[  7   4 -10   3   1  -2  -4   0 -37   1  -2  -4  -3  -6   2 -10] | <5>:[44]
[ 15 -28  -9   2   7  -3 -10   2  -5  -4  -3  -4  -1  -1   9   3] | <3>:[21]
[ -4 -24  -2  -7  -3   4   2  -2 -33  -4  -6   3   0  -1   2 -11] | <5>:[28]
[ -7 -18  -3   1  -2  -3  -4   1 -17  -3  -1  -1  -1  -3   0  -7] | <3>:[21]
[ -8 -10   0 -12  -1   0 -12  14 -15  -1   1  -5   0  -4   4  -2] | <2>:[52]
[  0 -11  -2   1  -1   6  -2  -2 -24   0  -1   1   3   2  -2   3] | <3>:[21]
[ -2 -14  -5   4  -1   0 -19   1 -23  -4  -7  -2  -3   1   0  -2] | <2>:[40]
[ -1 -20  -5   9   1   2  -7  -1 -15  -1   2 -10   0  -6  -8   1] | <13>:[26]
[ -1 -15  -2  -3   0   1 -24   3  15  -7  -4  -3   1   2  -5   8] | <13>:[26]
[ -3 -20 -13  -4   7   4 -20   0 -27   0  -4   2  -1   2   2 -10] | <2>:[40]
[  1 -15  -3  -5   3   1 -19   3   4  -7  -8  -3   1  -2   0   6] | <2>:[40]
[ -7 -29  -7   2   0   2 -13  -1 -30  -7  -7  -7  -2   5   4  -2] | <5>:[44]
[  2   6  -8   9  13  -4  -1  -2 -32   0   1  -7   1   3   2  -7] | <3>:[43]
[  0 -20   6  -5  -9  -7  14 -13  13  -8  -3   4   4  -1   2  -5] | <5>:[19]
[ -4 -25  -8 -12   3   1 -11   2 -18   5   1   0  -8   2  -2  -8] | <2>:[40]
[ -4 -11  -4   0  -1  -4 -11  -1 -33  -1  -1  -6   0   7   3  -5] | <2>:[40]
[ -4 -23  -7   1   2  -3 -12   7 -43  -4  -1  -6  -2   0   8 -11] | <5>:[28]
[ -2 -16  -5  -2  -7  -4  -1   1 -28   3  -3   0   2   0  -3  -8] | <13>:[26]
[ -6 -18  -6   4   3   0 -12  -4  -9   0   4   3  -1   0   1  -7] | <13>:[26]
[ -4 -11   1  36  11  -2  -9   1 -15  -1  -5 -10   0  -3   4  -9] | <5>:[44]
[ -3  25   0   5  -2   1  10   2 -52   1  -1  -2   2  -3   2  -9] | <13>:[31]
[ -5 -32  -9   2   2  -4 -28   0   2  -4 -11  -3 -11  -2  -2  -2] | <2>:[52]
[ -5 -16   0  -4   1  -5 -12   5   1   2  -4   1   2   2   3  -5] | <2>:[40]
[ -3 -21  -1  -3   0  -3  -9   0  -5  -1   0  -1  -1   0  -1  -1] | <2>:[52]
[ -3 -26  -5  -3 -20  -2  -9   1 -32   0  -1  -7  -1   0   1  -9] | <2>:[38]
[ -1  -7   0  -1  -1   3  -9   0 -22   0   5   0  -4  -3  -3  -3] | <3>:[21]
[ -2 -15  -5  -4   2   3   2  -1 -34  -4  -2   2   1   0  -4 -13] | <13>:[26]
[ -1 -22  -4  -1   1  -6  -7  -4 -14  -5   5  -1  -5  -6   4  -4] | <3>:[43]
[  2 -21  -9  -1   6  -1  -3  -3 -23  -2   1  -1   1  -5   1 -11] | <3>:[21]
[  1 -22  -2  -1   0   1 -21   2  -9  -5   1 -11  -4   2  -3  -6] | <13>:[22]
[ -3 -21 -13  -4   4   1  -8   4 -19   1  -7   1   6  -2   3 -16] | <13>:[26]
[  2 -27  -7   2  -2  10 -12   0 -20   0  -6  -2   0  -3  -1  -1] | <5>:[19]
[ -3 -11 -10   2   2   2   9   0 -38  -2   2   2   1   1  -4  -4] | <5>:[44]
[ -1 -10  -5  -2  -1  -4   5  -2  -5   1  -1  -4   4   2  -8  -4] | <3>:[43]
[-13 -37  -6   3  -2  -3 -17   7 -20  -6   4  -4  -2   1   6  -8] | <3>:[21]

[-1 -4 -2 -2  5  1  0  1  0  2  0 -1  0  0  4  3] | [15]:(59)
[ 1 -9 -1  1  5  3 -2  2 -1  2 -1 -2 -1  4  4  4] | [14]:(58)
[-1 -3  1  0  3 -2  2  1 -1  0 -1  3  3  1  0  5] | [14]:(58)
[ 2 -6  1  0  3 -1  0  0 -1 -1 -2  0  2  0  1  1] | [15]:(64)
[ 2 -5  1  0  4  4 -3 -1  1  3 -3  0 -2  1  6  4] | [15]:(59)
[ 1 -5  0 -1  5  0 -1  1 -2  0  0  0  0  2  1  2] | [14]:(60)
[ 0 -1  1  0  5  2  0  3 -5  2 -3  2 -2  1  5  5] | [14]:(58)
[ 1 -7 -2 -1  5  0  2  0 -1 -1 -1  1  1 -2  1  1] | [15]:(64)
[ 2 -4  2  0  4  2 -2  2  0  2 -1  1 -1  1  4  2] | [14]:(60)
[ 2 -7 -2  0  3  0  1 -1  1  2  0  1  0  0  1  3] | [16]:(66)
[-3  1 -3 -1  4 -2  5  0 -1 -2 -1  2  2  1 -4  3] | [15]:(64)
[-2 -2 -1 -1  5  2  1  2 -2  2 -1  1 -1  2  3  2] | [15]:(64)
[-1 -2 -3 -4  3  0 -1  0 -1  2 -1  0 -1 -1  0  3] | [16]:(57)
[ 1 -6  0  1  3  1 -3  3  0  5 -3  1 -3  0  5  4] | [16]:(66)
[-2 -6 -4  0  5  0  4 -1  0  0  1  2  3  0  2  2] | [16]:(66)
[ 1 -6  0  0  2  0 -1  0  1  2  0  2  0  0  1  4] | [16]:(57)
[  2 -10  -2   0   3   3  -1   0   3   1   1   0   0   2   2   0] | [14]:(60)
